Each row has a hidden stage along a path, written after it and counted from one end. A new block has a new path.
[ 172   19 -313   27  -74  141   85  -83   30  -96   38   96  -52   81
  176 -211  243   65  -28 -133  -43   71   -5 -176  -63 -107  -69  146
 -160   44 -197  171  -26 -151  259  162 -116  -24 -303   57  -64  331
  129   39  -81 -148  194]
1
[  15 -143  -24 -147 -160   10  142   61  227  -73  -65  154   45 -185
   33 -101  -11  -83  -54  -96   65  -68   21  150   26   23 -126  193
   39  -21 -131  -52   22  -52  -94   29  -68   12  -48  -31   20  161
  121   -8   45  -82   80]
16
[ 146   96 -153  263   26  120  -32  -10  -75 -102    7  -42 -105  161
  174    3  111   96   42   34   35  -78 -100 -108   64 -177   -7  -57
 -118  243  -19   89   40 -298  122  126  150 -115 -171  -77  -98  139
    7  -34  -14 -145   37]
23
[  44  -44 -112  -92   -1   80   87  -72  164  -67  -16  169   29  -58
   47  -82   13  -48   56 -112   26  -75  -77  -50  -44  -32 -138   16
  -56   54 -141   97  124  -76  109  133  -92  -94 -100  -98   33  215
   13  -87  -18 -145   13]
27
[ 110  -86   -6 -183    2 -133  184   57  106   -6  -24  121   69 -205
  -32 -102   17   47  -59  -28   86  -74  -28   22  -43   -7 -210  209
   35 -265  -96   25  -55    3  -51   62  -21   46  -69  -44  141   11
  104   65  -29    1   86]
13
[-247 -112  137 -182 -137   86   57  -73  141    2  -28   42  -30 -229
 -209 -371 -164 -141  212 -111  -36 -320  165  376   15 -155   39  -16
  -17 -223  -34  -10    9  315 -137  -47 -109   57  206    5  188  123
   49   -2   -4   49 -232]
16
[-160 -181   38 -265 -154  -28  228  -29  205 -160  -10  209  -25 -333
 -132 -302  -41  -96   67 -184   20 -202   81  327    0 -123  -85  197
   45 -336  -95    8  -95  286 -126   80 -209   42   54   89  141  105
  267   62   -3   66  -40]
11
[  -2 -117  176 -236  184 -340  -83   83 -233  270  156 -211   99 -139
 -195 -216 -215  -57  167  149 -105  183 -126  -73  194   59   28   20
  -58 -465  284 -109   95  194 -136 -162 -106 -105  392 -123  138  -54
 -116 -155  -68   35  -71]
14
[  36 -102  -14 -192  -58 -100  112  -60  -59  -56   37  -32  -98 -160
  -51 -241    8   97  128  -73 -102   50   18   39   82 -220   60   -5
  -25 -254   94   22  -86  182   -7  115 -126  -42   89  119   13  -33
  227  -67 -159   36   74]
3
[ 417  193 -226  472 -243  263 -118  190 -203   60 -415 -347  -37  168
  281   56  136  344  -13  121  -31   98   57  125   86 -471  239  -74
 -104  391  -84  -93 -123 -477  205   43  551   85 -285   71 -414  109
  367  275 -153 -134  298]
6
[ 107   42   22 -126  198  -79   55   12  -26  139   -7   30  199 -104
 -177 -141   64  -53   -2   16  133   11 -136 -130   19   10 -174    3
   31 -289   72  -48  220   68   35    3  -21 -117  117  -53  156   52
 -126  -24 -133   -6 -112]
7
[  19   -5   54 -123  106  -22   35  -68   66   82  -16   30   77 -111
 -118 -100  -96  -67  172  -16   56  -35 -138  -36   42  -91 -102 -141
  -45 -101   83  -14  172   79   29   52  -47 -126  177 -102   65  120
  -42 -170 -120  -58 -170]
25
[  57 -267  119 -316   65 -292  -76   55 -144   79  130 -156    5  -15
   81 -101 -116 -122  -76   63 -187  434   10  -15  231  338 -166  137
  162 -134   53 -234   41 -184 -409 -275 -155 -105  232 -189   36  -96
 -150 -311   26  -78   57]
14
[ -57 -284  120 -398 -210 -161  201  -44  263 -113  -11  139  -56 -304
  -19 -162 -116  -44   -6 -101  -22  -91  130  274   11   63 -183  204
  143 -207 -156  -66 -109  110 -306   23 -159  107   62  -42  121  -36
  173  -72    2   48   78]
18
[  22 -115  -39 -304  169   86 -203 -105 -268  235  114 -228  -44  197
   17 -332  -27   17  144  -85 -495  240  316 -297   -6  144  133 -313
  -11   95   -3  120  209  -81   -5 -207 -136 -179  118 -101  205 -161
 -470 -390  -11 -277  -96]
1
[  54 -122 -229 -311  180  -90  120  122  267  105  -22  308  395 -155
  -51 -189  163 -171 -169 -109  -62  116  -11 -192 -201  293 -294  329
  -50 -257 -295  177  298   14  115   52 -225 -172 -204  -90  166  248
  -53  182  154 -168    2]
9
[-199  -81  142 -236  -87   16  -39 -193   41   55  -15  -37  -36 -196
 -233 -333 -260  -79  290  -49  -63 -247   24  303   48 -183   76 -109
  -46 -294   -6    2  110  353  -41    4 -134   24  262  -69  160  100
   33  -39 -134  100 -122]
31
[  27 -149   65 -197 -104  -98   92  -40  118  -32   -8   30  -44 -173
    0  -81 -116   -8  107  -33   -7  -24  -35   91   75  -58  -58   12
   19  -69    3  -51    6   36 -101   74  -69  -14  105  -69    2   47
  109 -146  -70  -29   51]
23
[ 302   64 -179  136 -240   53   -3    2  160   91 -263  -43   94  -26
  155  -16   35  198   -3  112   86 -176  -22  101 -160 -173  -79  213
 -148   38 -393   83  -30 -215  223  182  287  239 -344 -153 -147  309
  271  399 -110   -5  315]
26
[ 233  211 -125  303  162  211  -14  112 -202   58 -108  -92   34  142
   70  -15  132   85   -4   13  123   22 -118 -145   73 -218  -53 -123
  -69  152   86  -24   46 -333  171  -45  246 -121  -96  -32  -26  122
  -80  -48  -82 -196  -80]
10
[  30  -87 -135  108 -138   44  -17   -4    8 -207   55    4 -170   68
  200  -51   61   60   32  -22  -99  -89    8   19   95 -106  107   52
  -72  228  -74   96   26 -198   13  161   14 -106 -160  -36 -123   83
  104  -26   83 -121  173]
23
[ -40   16 -102 -117  233   11   94  -35  200   17  -11  189  173  -79
  -87 -157   63 -125   83  -80    5  -19  -79  -85  -95  -30 -240  -37
 -116 -108  -53  157  187   67   58   91 -120 -221  -12  -64  103  205
   -3  -23   20 -103 -316]
22
[ 196  -20 -277   37  -22  100   36  177   72   56  -57  139  203    4
  134  -79  163  -50 -150  -67   18   78  -66 -181  -53  108  -75  278
 -103   61 -220   74  175 -261  244   43  -15  -77 -286  -71  -33  341
  -15  130   99 -254  240]
9
[  66  -62  -73 -138  135   40   25   86  -96   96   -9   -4   86  -36
   -2 -175   -4  -72   50 -109 -130  238   -2 -107   69    6  -52  -41
  -23  -58   58  -26   78  -79   28 -116 -103 -173   77  -24   55   95
  -63 -201   -9 -218  -77]
8
[  -1  -99 -245   39 -239   66  116   -6  310 -220   20  263    2  -69
  160 -140  155  -58  -84  -84   62 -247  -10  100  -91    5  -88  388
 -131   49 -358  179   46  -89  115  249  -99   29 -358  -42  -59  396
  215  267  139  -65  230]
21
[-117   15 -107  -85  245   66  -37  137  153  175 -126   87  352  -87
 -171 -240   23 -234   74  -51 -105  106   -7   27  -35   -6  -81  -44
 -144 -111    6   69  333  117   41  -76  -79 -309  100  -19   38  258
  -13   87  116 -149 -408]
14
[ 388  365  -75  499   93  311 -113  126 -234  224 -308 -283   62  234
   94   72   92  234    1  165  213 -127  -54  -67    6 -333  -45 -217
  -82  290    1  -73    7 -495  199 -105  598   70 -161 -125  -59  101
 -121  102 -167 -158  -73]
14
[-129   18 -173   71  208   -3  -20 -196   10 -343  147  129 -109  149
   75 -149  206  -73    0  -44  -56  -28 -110   18   58  -66 -183    5
  -36    3  -84  185  151  -69  -85  185 -153 -326 -131  -37   -7   79
   61   19   43   22 -208]
29
[-122 -130   42 -155 -100   49  150   15   98  -89  -20   92  -69 -219
  -68 -244 -100  -80  129 -156  -30  -97   70  247   72 -167  -15   33
  -10 -140   24  -24 -103  140 -108  -16 -130  -18  110   55   80  102
  174 -103    6  -51 -107]
14
[ 175 -130  -33 -264  -53 -134  -10  -35   82  106    2   10  180  -53
    9 -121   95 -119 -142   16   42  243  -64  -98   65  267 -193  203
  110 -134 -129 -167  259  -91  -83  -34 -133  -35   40 -106  -11  175
  -94  -54 -121  -28  185]
3
[-133  -52  -95  -66  123 -112   38 -196  101 -319  103  145  -84    3
   -2 -152  151   -8    4  -13  -50 -155  -51  101   -1  -76 -162   53
   14 -135 -124  195  133   77 -134  256 -130 -231 -112  -24   49  -47
  134  124   20  125 -128]
29
[ -88 -252   -2 -458  179  -44 -104   14  -75  163   49  -39  100   15
  -23 -324  -48  -84  -10 -104 -487  156  387  -76 -107  338  -58  -29
  114  -95 -218  125  189  -35 -210 -244 -172 -143   34 -166  326 -227
 -382 -165  185 -217 -128]
9
[  -9 -169   69 -253 -230   62   58 -116   50 -121  -81    3 -210 -140
   37 -105 -196  145   72 -111 -115 -205  151  226   41 -140   64  -79
  114   51 -122   25  -39  -30 -110   49  -11   73  -19  -52  115 -189
   56 -150  -60  -42  226]
33
[ -97 -109  -54 -173  -75  106  153  -48  305 -100  -37  242   37 -162
  -24 -188    9 -125   42 -170   15 -198   79  130  -85  -19 -154   73
  -21   -3 -186   96   75   54  -28   87 -137  -42  -68  -35  113  205
   53  -28   67 -103 -117]
20
[ 239   18   -8  304 -277  123 -221  153    8   83 -188 -221   83  130
  184  179   -6  -55  -78  183  175   47 -157   54  282   24  163   -5
   37  500   32 -333  358 -455  -20  -28  317  -67   36 -163 -359  254
  -81  -43  -31 -154  275]
22
[  52  -72    3  -81   -9 -104    4   14 -255   11   38 -206 -141  -83
  -28 -220  -61  140  213   -7 -206  178   -2   14  197 -310  226 -128
  -80 -188  260  -24 -107  132    3   37  -47 -111  191  129  -78  -92
  226 -138 -159   -9   53]
4
[  19  -75   45 -199   98  -84  111   57   97   96    7   86  130 -181
 -105 -128  -79 -117   53  -44   67   63 -104  -18   57   23 -178   47
  -19 -200   78  -60   82   54  -61  -53 -112  -92  155  -69  109  135
  -14 -148  -33  -82 -128]
16
[ -57   32  -54 -111  197   63 -223  -44 -183  305  -12 -232  169   77
 -169 -396  -25 -116  245    7 -302  235   78  -85   53  -78  156 -247
 -172 -147  121   33  292  179   98 -146 -100 -232  258   -7   24  169
 -152  -83  -97 -104 -297]
2
[-147    9  -15  -51   85  111   -8   30  -11   76  -80   -8  125 -122
 -191 -338  -35 -165  188  -98  -80    8   24  193   66 -196   47  -86
  -92 -207   86  -23  122  223   14  -76  -93 -163  200   64   43  213
   93   16  -31  -47 -319]
9
[-274 -179  152 -267 -138 -125   45  -64  250   -9   68  120   90 -301
 -274 -327 -119 -214  123  -17   48 -360   42  314   33   19   17  163
    6 -372  -36  -14  217  430 -170   73 -197   -2  226  -30  182  134
   28  122   40  162 -118]
18
[ 287  161  -25  276  -66  160  -49   -1 -114   35 -214 -197  -82   89
  126  113  -31  207  115   91  128  -57 -130    4  111 -345   42 -239
  -44  288   62  -92    9 -326  123   79  362    1  -37  -87 -185   58
   84  -79 -212 -105   80]
27
[ 136 -160   68   -3  -60 -171 -187  160 -178   52  -22 -288    7   87
  174   42  -71  -76  -91  157 -113  452  -62   71  359  165   25   59
  120  166  141 -348  119 -357 -352 -234   78 -159  203 -132 -247  -19
  -18 -213   15 -101  129]
15
[ -96  -37   -7 -117  241  -92 -147  123 -133  267   -2 -140  251  -59
 -185 -310  -96 -190  169   45 -212  259  -41   14  106    2   53  -38
 -150 -296  156  -33  230  174  -20 -189 -112 -250  285  -52   31  173
  -40   -4   29  -80 -295]
11
[ -35  -80  -63 -208  155  115 -117  -16  140  151  -62   65  211   44
  -35 -118  -25 -154   56  -68 -199    5  102 -144  -88  195  -52 -180
   -3  191 -153  110  459  -94   33  -34  -59 -258   19 -200  126   66
 -348 -154  114 -263 -186]
26
[ 134 -195   36 -325  -50 -195   51  -44 -197   67   84 -165 -135 -112
   37 -221 -101  121  124  -45 -236  307   61  -54  129  -60   29    5
   18 -255   95  -65 -177   46  -97  -61 -156   20  159   14   25 -100
  117 -257 -179  -41  184]
3
[  17 -186   83 -251 -190  -48   61 -114  130  -83  -43   34  -91 -157
   23  -74 -134   11   72  -61  -27  -94   31  165   59  -17  -49    0
  112   -3 -112  -67   50   -6 -139   76  -59   32   63 -106   30  -23
   60 -148  -83  -16  143]
28
[ 183   96 -141  192  -31  118   60   71   29    5  -95    6    9   21
  115  -39   63   79   15   10  116  -74  -88  -23   -2 -191  -91   71
 -144   91  -73   46  -59 -234  147   59  160   19 -178  -55  -64  254
  119   70  -36 -127   49]
18
[ 446  322  -58  622 -231  401 -313  103 -188  258 -445 -443   50  291
  211  212  -35  178   73  243  226  -47 -146   72  177 -348  211 -295
  -83  644   -9 -295  211 -619  246  -71  695   90  -68 -197 -408  307
  -46   59 -247 -190  187]
27
[ 118  -97 -112  -18 -327   25   49  -27  200 -150 -177   56  -41 -122
  143   -6  -19  104  -28   -8   40 -140  -31  235   18 -150   20  181
   -6   90 -255    2   29 -118   36  215   77   80 -209  -42 -172  154
  329  194  -51    8  363]
30
[ -41 -120  101 -284  210 -195  -97   -6 -147  293  110 -180   73  -76
 -128 -270 -251  -78  281   48 -269  240  -13  -92   81   32   -5 -127
 -145 -295  166   10   56  161  -70 -180 -155 -125  339 -159  129   48
 -122 -259  -49  -93 -219]
21
[  40  -39   -3  -55  -15  -32   15  -47  -69  -76  -44  -67 -116  -79
   14  -56 -128  116  161  -14  -66   23 -107   80  145 -271   77 -142
  -49  -19  120   12    5    1    6  103    5 -125   81   -2  -68  -46
  191 -130 -119  -29   62]
31
[  97   87  145    4  115  -34  -33  -70   -6  121  -46  -76   76  -49
 -162    5  -65   15  127  117  197 -198 -171  -62   79 -112  -66 -223
   37  -48  149  -84  278   14   -1   77  157  -96  205 -143   86  -30
 -185 -120 -181   24 -142]
25
[ 163   -2   27  -67   16  -42   91   37  -48   43  -64  -19   50 -115
  -48  -86   24   41  -13   -5  120   16  -80    2   71  -86 -116   43
   67 -169   38 -111   18  -51  -19    2   54    2   52  -21   53   23
   36  -40 -145  -17   50]
8
[  95 -137   10 -330   46 -100   54  -71 -131  113   94  -71  -38  -90
  -25 -255  -64    8  121  -97 -172  266   28 -133   77    6  -53  -37
   -1 -234   72  -37  -40   64  -22  -82 -212  -41  167  -14  103   17
  -35 -300 -166 -101   43]
3
[ 129 -131   16 -255   -9  -82   -5  -70 -173   86   95 -140  -89  -15
   28 -198  -36   43   88  -51 -168  261   36 -148  134   10   24  -75
   32  -98  101  -78   10  -28  -46  -67 -143  -55  156  -16   39  -37
  -78 -320 -167 -104  122]
2
